Here is a tiny trained network, its code and every weight. The questions are about switching its units off for an input and a target symbol, where a switched-off unit gives its printed mean instead of its output.

import numpy as np


def w(rows, s, z=0):
    codes = np.array(rows[::2]) - 128.0
    scale = np.full(codes.shape[1], s)
    scale[-1] = z or s
    return codes * scale


def f(y):
    return np.maximum(y, 0)


def softmax(a):
    e = np.exp(a - a.max(-1, keepdims=True))
    return e / e.sum(-1, keepdims=True)


def log_softmax(a):
    a = a - a.max(-1, keepdims=True)
    return a - np.log(np.exp(a).sum(-1, keepdims=True))


def net(x, mask):
    ids = ['ΓΣΩαζηλψ'.index(c) for c in x.split()]
    T = len(ids)
    res = E[ids] + P[:T]
    r = res
    for j in range(3):
        rows = slice(3 * j, 3 * j + 3)
        q, k, v = (r @ M[0][rows].T for M in (Q, K, V))
        z = softmax(np.where(np.tri(T) > 0, q @ k.T / 3**0.5, -1e9)) @ v
        o = O[0][rows]
        res = res + np.where(mask[j], z, o[:, -1]) @ o[:, :-1]
    y = f(res @ A[0][:, :-1].T + A[0][:, -1])
    res = res + np.where(mask[3:7], y, B[0][:, -1]) @ B[0][:, :-1]
    return log_softmax(res[-1] @ U[:, :-1].T + U[:, -1])


Q, K, V, O, A, B = {}, {}, {}, {}, {}, {}
E = w([
[179,140,151,104],'Γ',
[140,63,144,72],'Σ',
[143,89,197,127],'Ω',
[255,59,98,173],'α',
[100,165,50,120],'ζ',
[113,123,152,83],'η',
[115,168,170,169],'λ',
[51,78,130,176],'ψ',
],0.017)
P = w([
[138,133,177,2],'0',
[97,135,100,116],'1',
[90,132,72,128],'2',
[80,110,54,123],'3',
[78,86,27,122],'4',
[76,55,10,120],'5',
[60,70,60,116],'6',
],0.0096)
Q[0] = w([
[32,92,122,158],'head 0',
[112,156,152,159],'head 0',
[178,112,154,98],'head 0',
[210,66,177,47],'head 1',
[144,134,152,223],'head 1',
[126,186,81,248],'head 1',
[151,54,146,36],'head 2',
[179,168,143,217],'head 2',
[26,209,48,176],'head 2',
],0.012)
K[0] = w([
[113,157,156,41],'head 0',
[136,118,150,91],'head 0',
[135,126,131,167],'head 0',
[79,149,50,176],'head 1',
[138,179,156,98],'head 1',
[126,183,251,44],'head 1',
[98,88,39,166],'head 2',
[214,121,174,139],'head 2',
[106,172,204,32],'head 2',
],0.016)
V[0] = w([
[171,244,165,61],'head 0',
[128,166,10,166],'head 0',
[142,91,206,164],'head 0',
[158,74,114,190],'head 1',
[33,214,158,138],'head 1',
[40,27,131,165],'head 1',
[112,157,247,212],'head 2',
[69,83,112,97],'head 2',
[87,196,45,124],'head 2',
],0.013)
O[0] = w([
[124,140,118,57,145],'head 0',
[146,111,223,134,111],'head 0',
[93,99,72,149,83],'head 0',
[142,90,135,167,91],'head 1',
[56,165,119,97,95],'head 1',
[110,174,82,189,140],'head 1',
[7,90,121,167,2],'head 2',
[151,248,68,181,185],'head 2',
[155,188,177,107,144],'head 2',
],0.014,0.0099)
A[0] = w([
[60,187,96,114,145],'neuron 0',
[149,103,255,86,5],'neuron 1',
[223,151,166,131,235],'neuron 2',
[82,69,181,131,229],'neuron 3',
],0.0081,0.0025)
B[0] = w([
[24,255,164,188,169],'neuron 0',
[166,150,2,251,186],'neuron 1',
[2,2,223,148,255],'neuron 2',
[153,139,241,145,134],'neuron 3',
],0.0051,0.023)
U = w([
[124,51,131,34,159],'Γ',
[255,125,30,145,3],'Σ',
[80,60,88,166,137],'Ω',
[158,40,135,198,213],'α',
[151,170,254,96,225],'ζ',
[132,187,97,75,50],'η',
[21,86,211,129,82],'λ',
[121,170,144,236,127],'ψ',
],0.0064,0.0059)

Each question gives the input, a string of symbols that net reads in full, and the target symbol t.
The units are the heads (3 rows each of Q, K, V and O) and the neurons (one row each of A and B). Each row of codes is followed by its name. A weight is (code - 128) times the scale printed after its matrix; where a second scale follows, it is the last column's (O, A, B and U).
mask holds one flag per unit, heads first, then neurons. A switched-off unit (its flag False) gives its mean, the last column of its rows in O or B, instead of its output. The means were averaged over made-up inputs and are rounded, as every weight is.
A unit's drop is (log p(t) with every unit on - log p(t) with that unit switched off) / (log p(t) with every unit on - log p(t) with every unit switched off).
The circuit of an input: a set's keep is (log p(t) with only the set's units on - log p(t) with every unit switched off) / (log p(t) with every unit on - log p(t) with every unit switched off). Starting from all 7 units, units are removed one at a time, each time the one whose removal leaves the highest keep (on an exact tie, the one counted first), for as long as the keep stays at least 0.8.
units of the circuit, in order: the units of the circuit, biggest drop first
unit that matters most: the unit with the biggest drop
top k neurons: the k neurons with the biggest drops, biggest first
which heads matter: for each layer, one digit per head in row order, 1 if its drop is at least 0.15 and else 0, layers parted by /
drop of u: that unit's drop, to one decimal
input α ζ ζ ψ η Σ ψ, target α: units of the circuit, in order -> (head 1)
input α η ζ ζ ζ Σ, target ζ: which heads matter -> 001
input Γ η η, target η: which heads matter -> 110
input Σ Σ Γ λ Γ λ, target Σ: units of the circuit, in order -> (head 0; neuron 2)
input ζ η λ ψ Ω λ, target ζ: units of the circuit, in order -> (head 0; neuron 1)
input Σ Σ ζ ψ η ζ ζ, target Σ: units of the circuit, in order -> (neuron 2; head 2)
input ψ Ω ζ ζ Γ α ζ, target ψ: units of the circuit, in order -> (head 2; neuron 2; head 0)
input ψ Σ ζ ζ Σ ψ, target ψ: which heads matter -> 011
input α Ω Γ ψ η, target ψ: which heads matter -> 010
input ζ ζ α λ ζ Ω, target ζ: which heads matter -> 001
input Ω ζ ζ η ψ, target Ω: units of the circuit, in order -> (head 2; head 0)
input α α ζ, target α: units of the circuit, in order -> (head 1; neuron 2)
input Γ λ Σ α ζ ψ η, target ψ: which heads matter -> 011
input Γ ζ λ Γ α η, target α: top neuron -> (neuron 2)
input Γ Σ α, target α: which heads matter -> 100
input Γ λ Σ, target Σ: units of the circuit, in order -> (neuron 2; head 0)
input λ ζ Γ η Γ ζ ψ, target λ: which heads matter -> 011
input Σ Σ Ω Ω, target Ω: which heads matter -> 101
input η η λ ψ Σ Ω Γ, target ψ: which heads matter -> 010
input λ ζ Σ Γ η, target ζ: which heads matter -> 001
input λ η Σ Γ Σ, target Σ: units of the circuit, in order -> (head 2)
input Γ Ω ψ Γ ψ, target Γ: which heads matter -> 111
input Σ α η Γ, target α: which heads matter -> 010
input α Σ Ω, target α: units of the circuit, in order -> (head 1; head 2)
input Ω Γ Ω η, target η: top 2 neurons -> (neuron 2; neuron 1)
input ψ ζ α ψ, target ψ: top 2 neurons -> (neuron 2; neuron 0)
input Ω ζ ζ, target Ω: unit that matters most -> head 2
input Σ η η Γ ζ α ψ, target Σ: drop of neuron 2 -> 0.5
